The three nearest rows among all rows above each row, by straight-line distance, nearest first (none for the first four rows):
0: [ 14 -41   7 -27 -21  12  22   7 -21  12  -5  -5 -27   6  31  -5  -6   2
  -9  21 -28   2 -10  13  -9   8  -6  12  12  13  -4 -20   0 -13  19  -5
   4  17  -8  -5 -15  11   3 -23  10  13  33  17  15  14  18  14  -8  -5
 -23  -6]
1: [ -8   9  -6 -16   0   6  -8  -7 -12   6   4 -15 -20  15  16  -7 -14  19
  -9 -13   2  -1   1   2  -5  35  -3  -5   4   1  -1  -2   7  -6 -10 -10
   0   8  28  -4  -4 -27  -5  27 -11 -12  19  -7  12   5  -7   0 -18  14
 -14 -26]
2: [ -2 -38  11 -22 -15   3  18   4 -22  13  -8  -7 -15  -5   7   2   2 -10
   4  27 -33   9 -21  19 -20  15  -2  -5  -1   4  -2 -22  11 -10   0  -8
   9  15 -20   0  -7  15   7 -39   2   9  41  15  -1  32   1  10 -13   3
  -7  -9]
3: [  0   1   1   9  40  -4 -12  -2  16  -2  -5  -6 -13  -6 -14  -4  21  -6
  18  38  21  -2   4  -8  15  21   5   7  -7  14  -3  -3   2  13   6  15
   2 -12 -42  -8  16  14  12   3  -3 -16   0  21  -2  -9  16   2   4   8
   7 -11]
4: [ -3 -19  19  -1  21  16  -5   8  14   7  -6   2 -14 -16 -10  -9  10  -5
  11  37   5  18  -1   2   4   3   9   0  -8  18 -12 -15   6  -4   4  18
  -1 -14 -57  -7  13  11  -8 -18 -14 -25   5  11   2   7  18  10 -11   6
  -1 -18]
3 2 0
5: [ 16  -9   7  -2 -10  -6  14   3  -9 -19  14  15  33   7  15   6 -11  32
  10 -13 -22  -8 -12  13 -11 -11  -9 -12   8  16 -11  -3  10 -18   3  -2
   0  -8  12 -16 -12   2  15  -4   1  40  11   4 -10   8   5   0  -8 -12
   4   8]
0 2 1
6: [ -5 -18  14  30  26  -2  -6   9  13   0  -8   5  -2  -4 -18  -6  11  -8
  13  43  19   0  -8 -16  -9  17  24   0   2  11   5 -15  16  14  -5  20
   4 -12 -46  -6   0  27  -1 -20  -8  -5 -14  15   0  -6   6  18 -13  10
  10  -7]
3 4 2
7: [  4   6  -8 -29 -15  13   1  -5  -3  -4  -5  -7  13   4  29 -17 -28  45
  14  10 -12  -4   2   1   6  40   0 -12   5  35 -21   3  20 -23   8   5
 -14   3  29 -36  -3   3   7 -14  12  53  53   8  12 -25  -3  10  -9  -4
 -11 -17]
5 1 0
8: [ -1 -12  12   1  18   7  -4  -2   6  -3 -13   1 -10  -9  -8   2   9   4
  11  24  13   3 -13  -6  11  -1   5  -2   2  13  -2 -10   8   5   8   1
  -4 -14 -38 -23   9   5  -3  -6 -10  -6   8  11  -5   4  17  13  -2   7
  17 -20]
4 3 6
9: [  6   2   7 -24 -21   6  -8  10 -21   6  -1  -6   4  -6  23  -7 -11   6
   3 -29 -14  -6  10   8  -2 -15 -13  -4  16  20  -4   3 -11 -19   0  -8
  -9   1  20 -26  11  -3   7  11  12  14  44   5   6   8  12   3  -3  -6
 -19 -10]
5 1 0
10: [ -1  21   0  14  31 -12 -24   7  23 -18   3   9  20  -9  -1  -4   4  28
  15  -6  26  -9   0  -9  10 -24  -5 -19  12   4  -9  13   4  -5   2   1
  -3 -17  10 -13  16   8   6  16   4   8  -6  -3  -3 -30  -2 -10  -1  -2
   9 -10]
8 3 5
11: [  9   4   8 -25 -22   1  -3   8  -8   2  -2   0   5  19  25 -16 -11   7
   5 -12 -20 -16  13   3   1  14 -16   3   5   5   1  -5  -8 -26   1 -10
  -6   9  23 -23  -9 -19  -6  18   9  11  38  -7  11   5   5   3  -4  -3
 -15 -14]
9 1 5
12: [  3 -36  10 -11 -27   4  29  10 -18   6 -18   5 -21   5   9  -2  -1 -15
  -3  23 -29   2 -10  12 -31  10   5  -1   5   0   2  -8   4  -7  12  -1
  15  11 -38 -10 -22  10  11 -29   2  16  41  14   0  27  15  15   0   2
  -7  -6]
2 0 8
13: [ -4 -34   1 -34 -29   7  16   8 -18  19  -5 -14 -22  13  13  -5   0 -14
 -12  27 -23  17   3   2   1  17   4  10   2  15  -3 -14   8 -17  -1  -6
   3  35 -20  -8  -6   5  -2 -27   3  17  52  16   0   7  19  10   2   5
  -7 -13]
0 2 12
14: [  8 -18  26   4  -9  -2   6   5   6 -17 -13   8  18 -12  -2 -14  -1   3
  17  15 -16  12  10   4  -5 -15   7 -12 -10  32 -14 -12   2 -24  15   4
   8   0 -28 -31  10  16  10 -23  11   2   6  20  -2  22  27  -2  -8 -10
  11  15]
8 4 5
15: [ -7 -34  18 -11 -32  20  17  -3 -16   8  -2  -4 -22   0  10   9   2 -17
   0  34 -21  18 -13  10 -26  13   5   7 -10  -9   4 -10  10  -1  12  -5
  17  22 -24   8 -24   1   2 -37   3   5  37  10 -21  18   5   2  -7  -1
  -3 -22]
2 12 13
16: [-11  -9  16  -4   6   5  -9  -1  10   5 -22 -12 -34  -2  -5  -2   9   7
  -4  48  23   9 -13 -12   2  15   9   3 -12   5 -12  -7   6  19   4   5
  -6   7 -32  -8  22  -3  -3   1 -12 -24  10  12   2   7  11   4 -12   6
   1 -20]
8 4 3
17: [  0  18   3  10  55  -6 -27   0  11 -16   4  12  38  -8 -10 -18  -5  25
  19  18  21   6  -7  -7  18   6   5  -3   4  18 -19   1   3   0 -16   4
  -1 -21 -27 -25  14   4  -2   9 -14  16   6  15  -1 -40  -4  -6  -2  -6
  15  -9]
10 3 8
18: [  1 -39  24  12 -13  18   9   2   4   5 -20 -11 -24   2 -12   3  14 -27
  12  34 -16  -3 -11   8 -11 -20   4  -2   4  -3 -11 -12   7  -7  19  -1
   8  11 -56  -3  -2  10   7 -37  -3 -14  22  10 -16  18  26  15   1   3
   6  -5]
12 15 4
19: [ -2 -32  20  10  -7  10   6   4  -4   7 -21 -12 -36  -5  -8   4   6 -20
   3  33 -14  24  -7   9  -4  -1  12   0 -16   2  -9 -11  -1  -2   9  18
   4   6 -32  -6  -4  17   9 -31   0 -10  41   7  -8  19   4   6  -8   1
   7  -6]
18 15 2
20: [ -1 -30   3 -32 -35   5  19  13 -22   1  -9 -12 -23  -2  21   3  -9 -28
 -10  19 -30  15   6   9   1   9  -5  -4   8   7  -4 -12   0 -22  10   2
  17  25  -8  -6 -23   3  -3 -29   3  11  27   0   5  13   8  15   2  13
 -22  -8]
13 0 12
21: [ 15  -1  -6 -31 -20  -1  -6  -1 -18  11  -1  -2 -10  12  26  -4 -22   8
  -6 -22 -19 -11  12   0   6  16 -27  16  11  11   1 -11  -6 -14  -2 -13
  -5  12  42 -14 -10 -18 -16  23  13  13  34   3  11   2  -6   8 -12   1
 -14  -7]
11 9 1
22: [  0 -13   8 -30 -26  12  10  10 -20   1  -6 -15 -24  -1  14  -3  -9   2
 -21   2 -20  17   6  19  -3  21  -7   0 -15  10 -13  -3  -9 -11   9 -12
   6   8  10  -7 -14  -9  -1 -10  12   6  33  -8   5  11   6   6   9   7
 -22   0]
20 0 13
23: [  4   4   4  11  26  -1 -17  -8  10 -20   0  19  53  -7 -12 -22   1  22
  24  -1  10  -3  -3   1   9 -25  -2 -22   8  22 -11   6  -3   6  -1  14
  -5 -30  -5 -33  10  23   3  18  -4  36  -5  10  -1 -16   3 -13  -6  -2
   9   3]
10 17 5
24: [ 16 -19  24  -3  -9  17  15   0   0 -12  -9  -4   9 -32 -19   4   1  -6
   4  16 -22  21   6  10  -7 -25   2  -3  -6  16 -10 -16   3   8  12   7
   7 -17 -30 -19  -2  16  11 -33   2   0  16  23  -5  33  17   4  -3  -3
   5  15]
14 19 18
25: [ -7   9  -7  -1   6   6  -8  -5  10   0   1   8   0   6  -3  -9   5  14
  20   1   5 -16  -2  -3  -7   5   3 -19   4   6   6   8 -18  -5   2 -10
 -12  12  17  -9  -4 -10  14   3   2  24  11   2  -6 -11 -11  -7  -8   3
 -13  -9]
10 11 1
26: [  9  21   5  15  50   0 -12 -21  16 -20   5  -1  42  -8 -19 -11  -5  35
   8  16  17   8   1 -10   3   2  22 -25   1  36 -14   8   5   9  -1  21
  -2 -32 -32 -13  18  20   6   6  -9   3 -12  16  -4 -29  -1 -11   7  -7
  18   4]
17 23 10
27: [ -4   1  -6 -24 -20   7   2  11  -8   1   0 -15  -2  19  17  -9   0  20
   5 -17  -9 -18   1   2  -3  13 -14   8   5  11   0  -2  -6 -29  -5  -8
   2  10  32 -26 -18 -23   0  17  14   3  48 -10  13  -4   3   7 -15   3
 -23 -11]
11 21 9
28: [ -5 -13   2 -25  30   9 -17 -17   2  12   0 -18 -38 -13 -10   4  -2   2
 -12  41   7  33 -20   7   7  24  13   6 -15  12 -12  -9  -4  18   7  -1
  -3  20 -20   6  24   5 -20 -16   0  -8  19   2   7  16  12  13 -21  19
  -8 -22]
16 4 8
29: [  5  -6  15  13   8   4   3  -6   6  -7 -19  20  45 -11  -8 -18  -7  27
  18  -9 -16   2   9   2   1 -30  -6 -20  21  30 -28   5   4 -16  12   6
   1  -4 -13 -29   6   5   1  -3  18  24  13   3   7  16   2  -7  -2 -14
   7  19]
14 23 5
30: [  0 -29  18 -12 -19  10  14  10 -11   9 -13  -4  -4  -5   3   1   5 -12
  13   7 -26   2  -8   0 -15  14   7  -6  -2   0  19 -15   7   2  15   4
  -3  14 -10  -6 -10  10  22 -25  -5   9  23   7  -4  26  10   4  -8  -1
 -18 -16]
2 12 15
31: [-11  20   2  23  47  -5 -18  -5  31  -8   7  20  58  -8 -17  -3  -8  25
  31   9  21  -9  -4 -12   9  -7   4  -6  -1  12 -11  16  -2   6  -9   7
   0 -31 -25 -27  17  19  14   8  -8  20 -20   5  -4 -29   1 -11  -4  -3
  19 -13]
17 23 26
32: [  8  10   1  30  -4   3  -8  -8   6 -12   4  17  34   2 -12 -14  -1   6
  33 -11  -1  -3   8   7 -10 -36  -6 -17   0   6  -5   7  -5  -9  -4  11
   8 -31 -13 -15  12   5  15  -5   8  12   6   2  -2  -3 -10 -16   0  -5
  13  20]
23 29 10
33: [ -6  34  -6  27  12   0   2   5  12  -6  10   3  30   0  -5  -1  -2  22
  20   5  23  -2   0 -15  -5  -3  10  -6 -14  -2  -2  -6  -9   7  -3   1
  -4 -22 -17 -10  10   8   6   2 -17 -11 -11  -5  -2 -20 -15   2  -4  -9
  13 -15]
10 31 17
34: [ 15 -25   3 -26 -41   8  18   3 -26   0 -14 -13 -27  -4  17  -5  -4 -13
 -10   8 -21   4   7   7  -1   5 -12   3   8  -3  -5  -9  -8 -23  13  -5
   0  21  14   4 -19 -11   0 -12  19   9  22   5   9  17  20  13   3   4
 -29  -1]
20 22 0
35: [  2  25  -4 -35  26   3 -16  -8  -1   2  17 -16 -18  -4   4   3 -19  22
 -13   7  10   8   5   3  17  23   8   7   3  19 -14   0  -8   2 -13  -4
   4   2  13  -2  14  -9 -20  28   8   7  14   3  17   8  -8  15 -16   9
   6 -24]
1 28 21
36: [ -3   6 -18 -20  48  -7 -15 -17 -10  -6  29  -3  -3   2  23  -8 -15  23
  -3   7  11   1  -9  -3  13  34   1   5  -2  -2 -17   2 -11 -11 -12  -7
   0  10  25  -7  17  -7 -13  30  -5   3  23   1  17  -8  -5   9  -7   9
 -16 -25]
35 1 25
37: [ -3  -6   5 -31  30   7 -12   0  -9  18  15 -10  -1   5  19   5 -24  12
  -8  -7 -18   8  16   8   9  -3  -7   8  20  10  -7  10 -14  -5  -3  -6
   0   0  12 -14   9  -9 -22   1  16  -7  32   1  17  -4   4  15  -8  10
  -2  -5]
35 9 21
38: [ -3   8   8  22 -15  -2  -2   0  -3 -14 -11  10  28  16 -11 -15  -1  15
  33 -11   5 -15  -4   7   7  -9  -1  -6  11  -3  -1   8   3 -17   6  11
 -11 -15 -10 -35  -7   9  14  -6   1  21   4   3  -4 -30   4  -7  -9  -4
   6   3]
32 23 25
39: [  5 -11   9  -1  36   4 -15 -11  23 -10  -7   3  -2  -9 -31 -10  12   3
   7  46  15  17 -11  -2  12   6  16 -14   0  16 -17  -9  11  23   8  14
   8  -3 -63  -9  20  32   2 -23 -16  18 -21  16  -8  -5   6   5   0   3
  15   4]
6 3 8
40: [  9  -3  -4  -4 -24   0   8  19  -8   0   5  -2  10  14  23  -4 -24  16
   0 -19 -23 -15   6   9  -8  -1  -7 -16  17   6   2   4   2 -16  13 -18
  -2  12  12 -14 -11  -4   8   5  16  28  28 -14  -1   6  -6  -4   2   1
 -15 -21]
11 9 27
41: [-13  17  -7 -14  18   2 -23  20  -7   9   2 -21 -30   5  21   7 -26  15
 -10   1   2  -8 -10  -6   3  41  23   8  -3  -4  -7  -4  -5   3   1   2
 -13   1  19 -13  -7 -13 -19  19   4 -13  20   1  13 -13 -10  15 -26  12
  -3 -31]
1 35 36
42: [ 20  27  20 -14  63   5 -17 -30  27 -16   1  -1  39 -20 -16 -10  -6  42
 -12  21  21  38  27   7  34 -32   2 -24  -3  63 -48  12  -1  24   1  -1
   5 -40 -14  -7  50   9 -16  22   5  25 -11  30  35  28   2  -2   2   2
  31  28]
26 23 17
43: [  1   2   2   8   1  -3   4  -7  -1 -10  -7  15  21  -6  -3 -11   2  17
  17  17   8 -11  -6   3  -9   1   9   0  -5   8 -18   4   7   3  -1  10
  -6 -20 -35 -20   8  13   7  -4  -3  10   7  15  -8  -6   2  -5 -11   3
  17  -3]
8 38 33
44: [-18   3 -13  -1  21  -5 -18   4  17  -7  -4  -3 -21  11  -6  -6  10  -3
  22  22  16  -2  -4 -27  10  35   4  11  -6  -3   2  -7   3   0   3   3
  -2   2 -15   0   7  -2   5   8 -15 -14  -1   1 -12 -34   5  -4  -5   0
  -8 -18]
3 16 8
45: [-10 -23  -6 -22 -39  11   4  12 -22  18   4 -21 -38   6  17  -8  -4 -23
  -7   4 -19  -8 -13  15  -7  22  -2  18  -7 -21   7  -5  -8 -25  16 -23
 -12  29  12  -7 -18 -12  -9   7  16   6  27 -13   0  -5  13  15  -1   9
 -18 -24]
34 22 20
46: [ 30 -32  31 -29   5   8  24  -1  -4   6  -8  -7  12 -21  -1   4 -13   5
  -8  13 -30  29  13  29  -8 -26  -2 -15   6  43 -11 -16  23  -1   7   2
  14   2 -43 -14  11  25  -5 -39  11  25  30  17   9  55  41  19   6  -5
   1   6]
24 14 2
47: [-10   4  -8 -19  25  12 -22 -10   6  -1  -1 -14 -36  -2   3  -6 -10   5
  -2  29   6   6 -19   9  16  27  19   4  -6  16 -10  -4  -4  -5  -3  -5
 -13  -3 -13   7  13  -7 -15   5  -4   7  27   9  -1  -7  -6  12 -22   5
 -10 -22]
28 35 41
48: [  6  12  -1  12  23  -3  -8  -9   0 -10  -2   6  11  -1  -7  -5  -3  26
  12   5  14  -4  -3 -13   4   7   5 -13  -1   9 -13   1   3  -5  -3   7
   1 -14 -13 -14  11  -4  -1  17 -11 -10  -3  -3  -1 -31  -5 -11 -20   0
  -3 -14]
33 10 43
49: [  7  18 -15 -18  34   5 -18  -7   1   9  22 -13 -16   8   6  -9  -1  19
   1  -1   4  -1  -3  -2   9  17  -4   4   6  15  -5   2 -10   3   1   1
  -5   2   6 -10  14   0 -14  23  -2  15  19  -4   3  -7  -6  -5 -12   0
  -7 -26]
35 36 47
50: [ -1 -23  27   3 -21   9  12  22  -1 -14 -22  -3   0   0  -6  -6   5 -19
  15  30  -1  -3   2   3  -8   0   2  -4  -6   8  -8  -5  10  -7  14   6
  -4   0 -34 -12  -7  10   8 -27   2 -11  20   6 -17  12  17  -7 -12   5
   4   7]
18 19 14
51: [ -9 -28  10  19 -11   3   7   6   9   6 -17   6 -10   1 -29  -6   9 -27
  26  29  -8  -4  -3  -7  -9   2   7  -3   0 -11  -2 -13   6   0   5   9
   0   0 -37  -9  -7   9   5 -13 -10 -12  20   6 -20   1  14  -3  -4  14
  -1  -7]
50 18 19
52: [  6  -7  -7 -27   1  11   5  13  -4 -11  -9  10  55   9  21 -23  -2  53
  24   7 -13 -18 -18  -2  -1  21   5 -19  12  38 -17  -4  17 -21   9   2
  -3   4   0 -44  10  12  16  -5  -1  58  46  22   4 -37   4   2 -12  -3
 -13 -16]
7 5 38
53: [  8  -5  -3 -15 -31   3   8  13 -22   2 -17 -18 -11   9  29 -11 -14   6
  -8 -21 -14 -15   7   5  -3   7   7 -14   6  -8 -11   8  12 -24  10  -8
 -13   3  42 -20  -6 -19   1  20   4  -3  38  -3   8  -6  -1  -3  -3  -8
 -24  -7]
11 27 9
54: [ -2  11 -14 -21 -34   0  -4   8 -15   1   5 -14 -17  16  31  -3 -11  -2
 -11   6 -14 -12   1  10 -14  16  -3   6   5   0   1   0  -2 -32   6  -5
  -6   9  22 -15 -24 -14  -5  14   9   9  47  -9  -3 -20   1   4 -12  14
 -13 -21]
27 11 53
55: [  1 -35  17  -1 -37   0  18  20 -18  -5  -6  -3  -6   1   7   7   3  -9
   9  24 -14  -4 -17  -4 -23  25   0 -15  -1  -5  -1 -21  10   2  21   6
  -4   8 -38  -6 -12  -2  20 -33   1   5  32  11 -15  25  10  -9  -8  -4
  -9 -14]
30 12 15
56: [  7   7  14 -25  10   5  -3  -8  -7   4   4  -5  10   0  -1  -2 -15  20
 -11 -15  -7  11  21  -2  17  -8  -6  -7  -3  27 -18  11   6  -5  -4   3
  -1   4  47  -9   9 -13  -9  24  16   2  19   6  13  21   1  -2   0   6
   7   1]
37 35 9
57: [ 16 -34   4 -20 -33   6  18  13 -13   3 -17 -24 -35   7  26  -5  -5 -15
 -14  22 -19  11  -1  21  -9  33   0  11  -3  12  -5 -11   9 -25  15  -7
  -6  40   0   2  -1  -2   7 -18  14  -4  42  12  13   3  18  16   1  -2
 -13 -10]
13 0 34
58: [  9  14  -3  10  36  -8 -17  -6  13 -25   5   2  33  -5 -10  -6 -13  39
  18   7  13  10   5   1   8 -12   8 -18   2  31 -14   1   3   9  -8   0
   8 -34 -26 -23  25  19   4  -3  -4  28  -2  16   9   2   0   0 -10  -5
  23   6]
26 23 17
59: [  2 -43  45   2   2  12  16  -3   4 -17 -19 -11  14 -17 -17   3  -1  -8
   5  38   2  31   5   8 -14 -17  13  -7 -11  39 -19 -16  14   8   6  15
   5 -17 -57 -11  12  12  10 -24   7  -4  22  28  -2  42  26   5  -5   8
   4  20]
24 14 50
60: [-12 -35   2 -17 -12   2  19  -4 -25   0 -12  -6 -34   4   9  -5  -3 -19
  -4  15 -18  10 -10  15 -24  38   2   6 -11 -21   4  -8   8 -11  11  -5
  -3  21 -11  -1 -16   6   9 -21   3  -6  33   6   2  19  12  11 -17  -3
  -9 -10]
2 15 12
61: [  4  19  -4  17  46   2 -17  -8   7 -26   9  17  38   1 -20  -1  -7  47
  17  13  19   4   1 -18   6   5  12 -31 -10  29 -19  -2  -5  13 -15  12
  -1 -31  -1 -20  24  15  23  16 -14   4 -12  27  -3 -20 -11  -6 -13  -7
  11 -10]
26 58 17
62: [  0  31 -12   1  27   0 -11  -6  17  -6   1  -1   9  -7 -15  -8   1   4
  13   5  21   4   2  -2  16  -9   7  -9  -7  11 -15   0 -16   6   1   5
  -3 -26   2   1  13  -5   1  12 -10   4 -21   4  -6 -23  -7 -22   4  -1
  -3   5]
48 10 33
63: [ -8  22  14  17  52   2 -24 -15  21 -14  12   8  43   7 -30   1  -9  32
  14   9  23   6 -13  -4   2  13  12 -12 -10  30 -17   2   7  24 -16  18
   8 -35 -21 -27  27  16  16  17 -15  25  -5   6  -8 -28  -3 -12   3   1
  23  -1]
26 31 61
64: [  8  10  -2 -10  43   1 -22 -21  29   6  -3 -10   9 -11  -2 -16  -2  12
   6   5  12   9   6  -2  11  -4   4  -9   1  20 -30   3 -11   1   2   4
   2 -23 -17 -10  23  -8  -2  14   3   5   1   6   7 -11   5   5   2   4
   7  -5]
62 48 17
65: [ -2  -1   1  14  35  -1 -11  -4  26  -3  -2  12  20 -10 -20   3  22   6
  11  38  19   8  -5  -4   5  -4  15  -9   8  13  -2  -6   7  28   3  13
  12 -19 -63  -9  10  34   0 -27 -17  16 -24  19  -2 -15   2   9   3   6
  23   7]
39 6 3
66: [  3  21  -3  -8  42   3  -9 -15  10  -9   0  -6  14  -2  -3 -15  -6  43
  16  14  21  10   7   1  16  -7  -3  -7   7  39 -39  11  -2   4   0  10
  -3 -23 -23 -22  32 -11 -12  16   1  15  11  11  24 -16  -7   5  -7  11
  20  -4]
64 58 17
67: [  0  -1   7  -5  19   5  -9   4  -2   2  -2   0  -7  -8   5  -6  -9  -2
  14  19   3   0  -7  12   2   7   0  -2  -2  10  -8   0   4  -3  -3  -1
  -5  -4 -23  -6   2  -4   7  -2   0   3  16  15  -5  -1   8   6 -10   8
   4 -19]
8 43 47
68: [  2  -8  -5 -14 -38   1  -1   8 -14   7  -6 -19 -17  16  24  -6 -13   7
  -4  -9 -19 -10   8  15 -15  12   4   0   2   9  -6  -5   3 -31  11 -11
  -5   8  38 -13 -10 -15   4  16   6  16  41  -6   5  -6  -5  17  -9   5
 -15  -7]
54 53 27
